Below are the code and all the weights of a small trained network. Each question names an input and a class and asks about switching units off, where a switched-off unit gives its printed mean instead of its output.

import numpy as np


def w(rows, s, z=0):
    codes = np.array(rows[::2]) - 128.0
    scale = np.full(codes.shape[1], s)
    scale[-1] = z or s
    return codes * scale


def f(y):
    return np.maximum(y, 0)


def log_softmax(a):
    a = a - a.max(-1, keepdims=True)
    return a - np.log(np.exp(a).sum(-1, keepdims=True))


def net(x, mask):
    res = np.array(x, float).reshape(1, 6) / 4 @ E
    y = f(res @ A[0][:, :-1].T + A[0][:, -1])
    res = res + np.where(mask, y, B[0][:, -1]) @ B[0][:, :-1]
    return log_softmax(res[-1] @ U[:, :-1].T + U[:, -1])


A, B = {}, {}
E = w([
[63,150,248,69,82,229,166,82,229,55,244,177],'x0',
[131,158,107,117,144,138,134,104,118,140,145,134],'x1',
[106,59,179,135,118,182,174,98,96,142,107,190],'x2',
[131,49,206,139,47,206,145,182,206,86,22,124],'x3',
[131,149,120,133,149,101,123,124,112,144,102,103],'x4',
[147,195,136,98,91,79,79,215,216,87,87,38],'x5',
],0.012)
A[0] = w([
[167,138,152,57,159,29,110,140,134,140,98,140,50],'n0',
[129,246,134,147,102,106,96,204,229,87,130,39,123],'n1',
[160,218,107,100,68,92,92,193,222,68,148,31,125],'n2',
[145,138,100,124,117,141,150,138,109,71,169,106,1],'n3',
[109,37,219,125,53,229,166,131,193,88,129,157,110],'n4',
[174,117,40,184,155,90,98,184,62,135,68,87,125],'n5',
[119,177,161,137,138,109,137,62,70,97,214,162,99],'n6',
[126,98,63,143,171,49,151,114,59,152,76,91,89],'n7',
[164,145,100,153,145,117,113,155,151,136,159,114,79],'n8',
[108,134,90,154,85,82,141,193,145,58,129,137,91],'n9',
],0.011)
B[0] = w([
[178,171,89,144,71,153,78,164,136,108,146,99,152],'n0',
[48,148,182,85,166,48,86,100,248,144,56,75,220],'n1',
[40,163,144,120,203,53,151,115,216,45,87,40,225],'n2',
[149,133,160,110,106,140,158,94,118,194,191,117,129],'n3',
[199,81,214,174,54,177,168,161,165,38,104,213,252],'n4',
[130,67,125,140,82,63,100,121,44,139,2,77,225],'n5',
[134,164,88,121,216,144,139,98,132,148,166,230,182],'n6',
[192,135,119,104,97,142,101,157,4,159,105,166,200],'n7',
[162,63,87,150,157,98,106,47,193,136,154,105,147],'n8',
[120,205,102,194,109,203,117,174,91,227,184,86,153],'n9',
],0.0086,0.03)
U = w([
[165,72,226,132,52,211,157,182,202,109,81,215,186],'0',
[112,172,85,122,211,102,149,50,43,177,255,198,209],'1',
[87,186,117,121,140,54,117,153,235,126,89,26,2],'2',
[181,81,77,126,103,64,104,140,8,182,55,102,124],'3',
],0.0099,0.0066)

Each question gives the input, the list of numbers given to net, and the class t.
The units are the neurons (one row each of A and B). Each row of codes is followed by its name. A weight is (code - 128) times the scale printed after its matrix; where a second scale follows, it is the last column's (A, B and U).
mask holds one flag per neuron, in row order. A switched-off neuron (its flag False) gives its mean, the last column of its row in B, instead of its output. The means were averaged over made-up inputs and are rounded, as every weight is.
A unit's drop is (log p(t) with every unit on - log p(t) with that unit switched off) / (log p(t) with every unit on - log p(t) with every unit switched off).
unit that matters most: the unit with the biggest drop
top k neurons: the k neurons with the biggest drops, biggest first
drop of u: that unit's drop, to one decimal
input [-4,-7,4,1,-3,-6], class 3: unit that matters most => n4
input [-3,4,8,-5,-6,0], class 1: top 2 neurons => [n5; n4]
input [4,-3,-5,7,4,1], class 2: top 2 neurons => [n2; n1]
input [-3,6,0,-7,-4,-4], class 1: top 3 neurons => [n6; n4; n1]
input [3,2,-1,0,4,-8], class 1: top 2 neurons => [n6; n4]
input [-2,-4,3,8,-3,7], class 2: top 2 neurons => [n2; n1]
input [-4,-7,4,-4,2,6], class 3: top 2 neurons => [n5; n7]
input [0,8,-5,2,3,-4], class 1: top 2 neurons => [n4; n5]
input [-2,5,-6,8,0,-2], class 2: top 2 neurons => [n4; n7]
input [-4,0,-7,6,0,-2], class 3: drop of n5 => 1.4
input [1,-6,8,-6,-7,2], class 1: drop of n1 => 0.1
input [6,7,-7,6,-4,5], class 2: drop of n2 => 0.0
